Below is a small trained network, with its code and all its weights. Each question gives an input and a target symbol and asks what happens when units are switched off, that is, made to give their printed mean instead of their output.

import numpy as np


def w(rows, s, z=0):
    codes = np.array(rows[::2]) - 128.0
    scale = np.full(codes.shape[1], s)
    scale[-1] = z or s
    return codes * scale


def f(y):
    return y / 2 * (1 + np.tanh(0.7978845608 * (y + 0.044715 * y**3)))


def softmax(a):
    e = np.exp(a - a.max(-1, keepdims=True))
    return e / e.sum(-1, keepdims=True)


def log_softmax(a):
    a = a - a.max(-1, keepdims=True)
    return a - np.log(np.exp(a).sum(-1, keepdims=True))


def net(x, mask):
    ids = ['Λβεητφψ'.index(c) for c in x.split()]
    T = len(ids)
    res = E[ids] + P[:T]
    r = res
    for j in range(2):
        rows = slice(2 * j, 2 * j + 2)
        q, k, v = (r @ M[0][rows].T for M in (Q, K, V))
        z = softmax(np.where(np.tri(T) > 0, q @ k.T / 2**0.5, -1e9)) @ v
        o = O[0][rows]
        res = res + np.where(mask[j], z, o[:, -1]) @ o[:, :-1]
    y = f(res @ A[0][:, :-1].T + A[0][:, -1])
    res = res + np.where(mask[2:18], y, B[0][:, -1]) @ B[0][:, :-1]
    return log_softmax(res[-1] @ U[:, :-1].T + U[:, -1])


Q, K, V, O, A, B = {}, {}, {}, {}, {}, {}
E = w([
[125,43,132,40,52],'Λ',
[105,7,86,51,104],'β',
[148,175,77,103,98],'ε',
[119,104,55,61,126],'η',
[137,141,145,147,49],'τ',
[180,59,33,113,125],'φ',
[30,124,167,192,77],'ψ',
],0.017)
P = w([
[72,173,22,212,36],'0',
[111,166,94,58,48],'1',
[183,173,149,110,62],'2',
[67,93,23,212,147],'3',
[105,181,120,17,66],'4',
[196,177,189,104,101],'5',
[75,79,60,235,183],'6',
[103,192,133,5,89],'7',
[202,175,215,96,136],'8',
],0.013)
Q[0] = w([
[186,152,164,68,137],'h0',
[101,44,95,245,199],'h0',
[96,103,48,211,110],'h1',
[119,127,120,183,189],'h1',
],0.012)
K[0] = w([
[159,122,156,58,246],'h0',
[106,137,52,82,45],'h0',
[114,125,43,167,24],'h1',
[83,147,102,80,92],'h1',
],0.014)
V[0] = w([
[195,105,65,43,181],'h0',
[126,194,103,145,184],'h0',
[154,54,140,230,160],'h1',
[252,216,97,189,71],'h1',
],0.011)
O[0] = w([
[248,128,99,120,155,39],'h0',
[141,181,53,149,103,52],'h0',
[101,51,88,163,5,1],'h1',
[131,145,103,29,78,227],'h1',
],0.011,0.0067)
A[0] = w([
[123,104,115,141,41,149],'n0',
[77,146,132,82,156,153],'n1',
[115,90,51,119,130,121],'n2',
[213,106,89,106,131,115],'n3',
[214,108,144,143,141,137],'n4',
[164,15,38,68,109,102],'n5',
[150,73,91,99,32,125],'n6',
[175,185,149,165,80,101],'n7',
[115,34,94,254,119,98],'n8',
[31,77,144,152,140,123],'n9',
[145,234,92,193,179,107],'n10',
[80,122,35,103,111,74],'n11',
[77,150,177,98,83,120],'n12',
[100,63,148,145,181,208],'n13',
[169,86,218,133,131,2],'n14',
[199,120,147,55,77,126],'n15',
],0.012,0.0094)
B[0] = w([
[129,131,108,102,228,180],'n0',
[209,120,138,130,92,226],'n1',
[139,133,169,201,108,155],'n2',
[53,139,126,91,184,202],'n3',
[85,165,187,156,55,176],'n4',
[93,188,107,138,94,187],'n5',
[136,180,140,143,175,171],'n6',
[173,101,74,215,7,133],'n7',
[255,69,97,120,106,159],'n8',
[155,120,143,110,181,249],'n9',
[55,34,77,76,66,154],'n10',
[114,100,219,173,104,195],'n11',
[94,150,144,185,99,238],'n12',
[89,165,71,55,96,177],'n13',
[33,63,118,217,113,138],'n14',
[188,72,95,199,171,235],'n15',
],0.0092,0.018)
U = w([
[141,1,167,191,165,42],'Λ',
[12,45,33,149,82,255],'β',
[194,35,100,124,98,136],'ε',
[153,91,174,8,213,229],'η',
[219,115,170,170,17,116],'τ',
[111,127,70,232,194,21],'φ',
[84,128,204,116,127,56],'ψ',
],0.009,0.0036)

Each question gives the input, a string of symbols that net reads in full, and the target symbol t.
The units are the heads (2 rows each of Q, K, V and O) and the neurons (one row each of A and B). Each row of codes is followed by its name. A weight is (code - 128) times the scale printed after its matrix; where a second scale follows, it is the last column's (O, A, B and U).
mask holds one flag per unit, heads first, then neurons. A switched-off unit (its flag False) gives its mean, the last column of its rows in O or B, instead of its output. The means were averaged over made-up inputs and are rounded, as every weight is.
A unit's drop is (log p(t) with every unit on - log p(t) with that unit switched off) / (log p(t) with every unit on - log p(t) with every unit switched off).
The circuit of an input: a set's keep is (log p(t) with only the set's units on - log p(t) with every unit switched off) / (log p(t) with every unit on - log p(t) with every unit switched off). Starting from the 12 units with the biggest drops (on a tie, the unit counted first), units are removed one at a time, each time the one whose removal leaves the highest keep (on an exact tie, the one counted first), for as long as the keep stays at least 0.8.
circuit, biggest first: the units of the circuit, biggest drop first
most important unit: the unit with the biggest drop
k most important neurons: the k neurons with the biggest drops, biggest first
heads that matter: for each layer, one digit per head in row order, 1 if its drop is at least 0.15 and else 0, layers parted by /
input φ η τ τ η ε β, target φ: heads that matter -> 11
input η η β ψ η η τ, target β: heads that matter -> 10
input τ φ β τ, target ψ: heads that matter -> 11
input η ψ ψ φ β ψ η, target β: heads that matter -> 10
input ψ ψ ψ ψ τ, target ψ: circuit, biggest first -> [h0, n15]
input β ψ ψ τ ψ ε τ τ, target τ: circuit, biggest first -> [n3]
input η Λ φ ε, target β: circuit, biggest first -> [n10, n9]
input η η φ τ Λ η ψ φ, target ψ: 2 most important neurons -> [n15, n11]
input Λ ε φ ε, target η: circuit, biggest first -> [n12, n15]
input Λ φ ε η, target η: circuit, biggest first -> [h0, n12]
input ε φ Λ τ β τ τ, target τ: heads that matter -> 01
input η η η φ η η η, target β: heads that matter -> 10
input ψ β η ψ β, target ψ: circuit, biggest first -> [h0, n15, n11]
input Λ η ε β, target η: heads that matter -> 11
input ε τ ψ η, target τ: heads that matter -> 01
input Λ η ε ε τ ε τ, target η: heads that matter -> 10
input η Λ φ ε η, target φ: most important neuron -> [n15]
input β ψ η η τ η ψ, target ε: heads that matter -> 01
input Λ τ ε τ Λ, target τ: heads that matter -> 00
input β φ Λ η η φ ψ, target ε: 2 most important neurons -> [n8, n13]
input β η η η η η τ, target ε: most important unit -> n8
